Below are the code and all the weights of a small trained network. Each question names an input and a class and asks about switching units off, where a switched-off unit gives its printed mean instead of its output.

import numpy as np


def w(rows, s, z=0):
    codes = np.array(rows[::2]) - 128.0
    scale = np.full(codes.shape[1], s)
    scale[-1] = z or s
    return codes * scale


def norm(h):
    return h / np.sqrt((h * h).mean(-1, keepdims=True) + 1e-5)


def f(y):
    return np.maximum(y, 0)


def log_softmax(a):
    a = a - a.max(-1, keepdims=True)
    return a - np.log(np.exp(a).sum(-1, keepdims=True))


def net(x, mask):
    res = np.array(x, float).reshape(1, 8) / 4 @ E
    u = 0
    for l in range(4):
        y = f(norm(res) @ A[l][:, :-1].T + A[l][:, -1])
        res = res + np.where(mask[u : u + 7], y, B[l][:, -1]) @ B[l][:, :-1]
        u += 7
    return log_softmax(norm(res)[-1] @ U[:, :-1].T + U[:, -1])


A, B = {}, {}
E = w([
[84,150,107,103,167,218,151,181,134],'x0',
[108,152,253,99,101,138,149,125,104],'x1',
[126,122,129,127,130,128,124,130,128],'x2',
[179,48,147,131,122,171,197,119,206],'x3',
[117,142,129,135,126,129,135,110,144],'x4',
[129,121,133,131,137,127,123,134,123],'x5',
[127,126,132,132,133,126,124,131,133],'x6',
[59,95,137,219,108,160,157,163,111],'x7',
],0.013)
A[0] = w([
[161,219,233,114,104,179,130,147,82,81],'L0N0',
[189,128,158,5,254,127,77,50,185,2],'L0N1',
[106,108,58,92,160,122,101,114,131,79],'L0N2',
[166,148,125,21,148,144,89,101,166,34],'L0N3',
[94,232,115,76,178,181,126,189,158,74],'L0N4',
[204,197,134,27,202,130,32,83,171,9],'L0N5',
[134,184,123,86,244,211,138,167,147,14],'L0N6',
],0.0069,0.0085)
B[0] = w([
[49,74,130,108,246,57,145,131,158,252],'L0N0',
[164,146,93,95,33,94,224,171,111,237],'L0N1',
[105,152,123,93,143,82,152,102,144,180],'L0N2',
[97,114,114,141,94,136,232,240,67,195],'L0N3',
[132,114,129,112,95,172,91,55,80,250],'L0N4',
[125,147,64,114,6,78,241,217,35,244],'L0N5',
[94,2,74,50,108,234,66,98,50,198],'L0N6',
],0.0093,0.003)
A[1] = w([
[174,52,142,100,167,146,126,87,211,1],'L1N0',
[105,204,124,84,111,131,97,92,112,71],'L1N1',
[191,83,138,95,131,183,183,108,175,35],'L1N2',
[131,178,239,49,102,168,124,146,139,59],'L1N3',
[162,134,1,109,143,154,76,135,175,56],'L1N4',
[143,174,139,78,147,235,110,151,139,29],'L1N5',
[127,212,123,125,110,149,159,123,200,37],'L1N6',
],0.0086,0.0054)
B[1] = w([
[235,224,205,167,169,193,148,135,117,200],'L1N0',
[214,185,157,107,84,189,150,242,202,182],'L1N1',
[254,236,166,144,84,228,57,249,223,240],'L1N2',
[99,95,83,74,216,65,231,77,217,209],'L1N3',
[74,118,78,86,252,55,251,89,150,252],'L1N4',
[144,68,122,70,92,227,108,46,98,175],'L1N5',
[123,113,115,170,86,171,126,113,153,131],'L1N6',
],0.0069,0.0037)
A[2] = w([
[52,90,130,235,96,153,125,125,120,3],'L2N0',
[130,119,213,83,178,90,132,104,147,57],'L2N1',
[99,118,108,95,128,130,178,103,105,133],'L2N2',
[126,152,139,194,76,158,166,184,155,71],'L2N3',
[198,110,161,163,83,33,89,58,129,78],'L2N4',
[78,253,101,108,168,100,21,127,43,75],'L2N5',
[61,96,122,174,130,207,138,189,118,117],'L2N6',
],0.011,0.0048)
B[2] = w([
[153,143,113,64,59,46,181,191,41,196],'L2N0',
[64,72,140,152,175,122,172,164,159,183],'L2N1',
[100,123,157,169,102,98,138,83,156,201],'L2N2',
[162,112,157,154,90,59,82,142,108,183],'L2N3',
[36,125,72,63,109,249,62,51,97,213],'L2N4',
[217,125,192,191,115,190,105,186,206,254],'L2N5',
[125,164,128,72,69,94,89,68,99,234],'L2N6',
],0.011,0.0073)
A[3] = w([
[75,86,93,112,115,236,68,79,103,35],'L3N0',
[198,156,171,201,145,178,89,208,193,46],'L3N1',
[136,109,133,105,64,202,167,138,156,224],'L3N2',
[83,88,133,109,69,159,111,70,98,4],'L3N3',
[156,133,2,214,218,75,136,117,144,179],'L3N4',
[136,113,136,140,89,90,106,107,61,89],'L3N5',
[120,164,136,140,92,61,125,198,61,62],'L3N6',
],0.01,0.0031)
B[3] = w([
[84,120,108,88,161,211,36,56,131,201],'L3N0',
[192,128,162,168,111,159,109,160,182,226],'L3N1',
[160,191,85,206,142,91,54,102,57,254],'L3N2',
[129,141,67,112,152,145,82,158,125,184],'L3N3',
[14,68,248,145,159,114,164,163,150,197],'L3N4',
[115,165,104,55,134,124,156,113,121,180],'L3N5',
[184,138,60,129,149,89,199,100,142,208],'L3N6',
],0.011,0.0083)
U = w([
[187,165,54,80,59,45,199,163,61,244],'0',
[251,139,183,226,120,191,52,174,186,203],'1',
[75,117,72,79,151,226,17,68,76,9],'2',
[31,38,193,142,237,91,207,144,181,54],'3',
],0.012,0.0016)

Each question gives the input, the list of numbers given to net, and the class t.
The units are the neurons (one row each of A and B). Each row of codes is followed by its name. A weight is (code - 128) times the scale printed after its matrix; where a second scale follows, it is the last column's (A, B and U).
mask holds one flag per neuron, layer by layer. A switched-off neuron (its flag False) gives its mean, the last column of its row in B, instead of its output. The means were averaged over made-up inputs and are rounded, as every weight is.
A unit's drop is (log p(t) with every unit on - log p(t) with that unit switched off) / (log p(t) with every unit on - log p(t) with every unit switched off).
most important unit: the unit with the biggest drop
top k neurons: the k neurons with the biggest drops, biggest first
k most important neurons of layer l: the k neurons of layer l with the biggest drops, biggest first
drop when u is switched off: that unit's drop, to one decimal
input [8,6,-3,7,7,-8,0,-3], class 2: top 3 neurons -> (L1N5; L2N5; L0N6)
input [-6,8,-5,4,-6,1,-6,-2], class 3: most important neuron of layer 2 -> (L2N1)
input [3,1,1,3,-7,-8,0,-3], class 0: top 2 neurons -> (L0N1; L2N4)
input [1,-2,2,4,-2,1,-8,4], class 0: top 2 neurons -> (L2N5; L2N6)
input [2,5,2,-6,-7,-4,2,6], class 0: top 4 neurons -> (L2N0; L2N6; L1N2; L3N6)
input [7,-8,-7,-2,-3,-7,1,-8], class 0: top 3 neurons -> (L0N5; L0N1; L2N4)
input [-7,0,-3,-5,7,-3,1,-1], class 2: top 2 neurons -> (L2N4; L3N0)
input [-7,1,5,-7,-4,-4,6,3], class 1: top 3 neurons -> (L2N5; L3N1; L2N6)
input [-8,-8,-2,-3,-2,2,-1,5], class 2: 2 most important neurons of layer 0 -> (L0N0; L0N3)
input [-6,8,0,0,-7,6,1,3], class 3: top 2 neurons -> (L2N1; L0N0)
input [6,3,3,7,2,1,8,-8], class 0: 3 most important neurons of layer 0 -> (L0N1; L0N5; L0N3)
input [-2,-7,-2,6,5,-2,-5,-3], class 3: top 3 neurons -> (L1N4; L3N4; L2N5)
input [-5,-7,5,4,0,-4,-3,1], class 3: top 2 neurons -> (L1N4; L3N4)
input [-8,7,-2,5,2,2,-3,-6], class 2: top 2 neurons -> (L2N4; L1N4)
input [-7,-6,-8,-1,4,-8,4,3], class 2: top neuron -> (L2N4)
input [7,3,-8,-7,7,-1,-7,1], class 1: top 2 neurons -> (L2N5; L2N4)
input [5,1,-3,-5,7,-3,5,3], class 1: top 2 neurons -> (L2N5; L2N4)
input [2,8,8,-4,-7,-2,5,6], class 3: 2 most important neurons of layer 0 -> (L0N0; L0N5)
input [-8,-6,5,-8,7,6,-5,-2], class 1: 2 most important neurons of layer 2 -> (L2N5; L2N6)
input [-1,3,0,-4,-4,5,-4,6], class 0: most important unit -> L2N0
input [-2,8,8,6,-8,-7,2,5], class 3: top 2 neurons -> (L2N5; L2N1)
input [5,4,-3,-2,0,-2,-8,8], class 0: drop when L2N0 is switched off -> 0.1
input [-7,-3,7,-5,-8,7,5,-4], class 2: drop when L1N2 is switched off -> 0.1
input [3,-6,0,-8,2,-6,6,-2], class 1: drop when L2N5 is switched off -> 2.0
input [-7,-2,-2,2,8,-7,-5,-1], class 2: drop when L2N4 is switched off -> 0.5
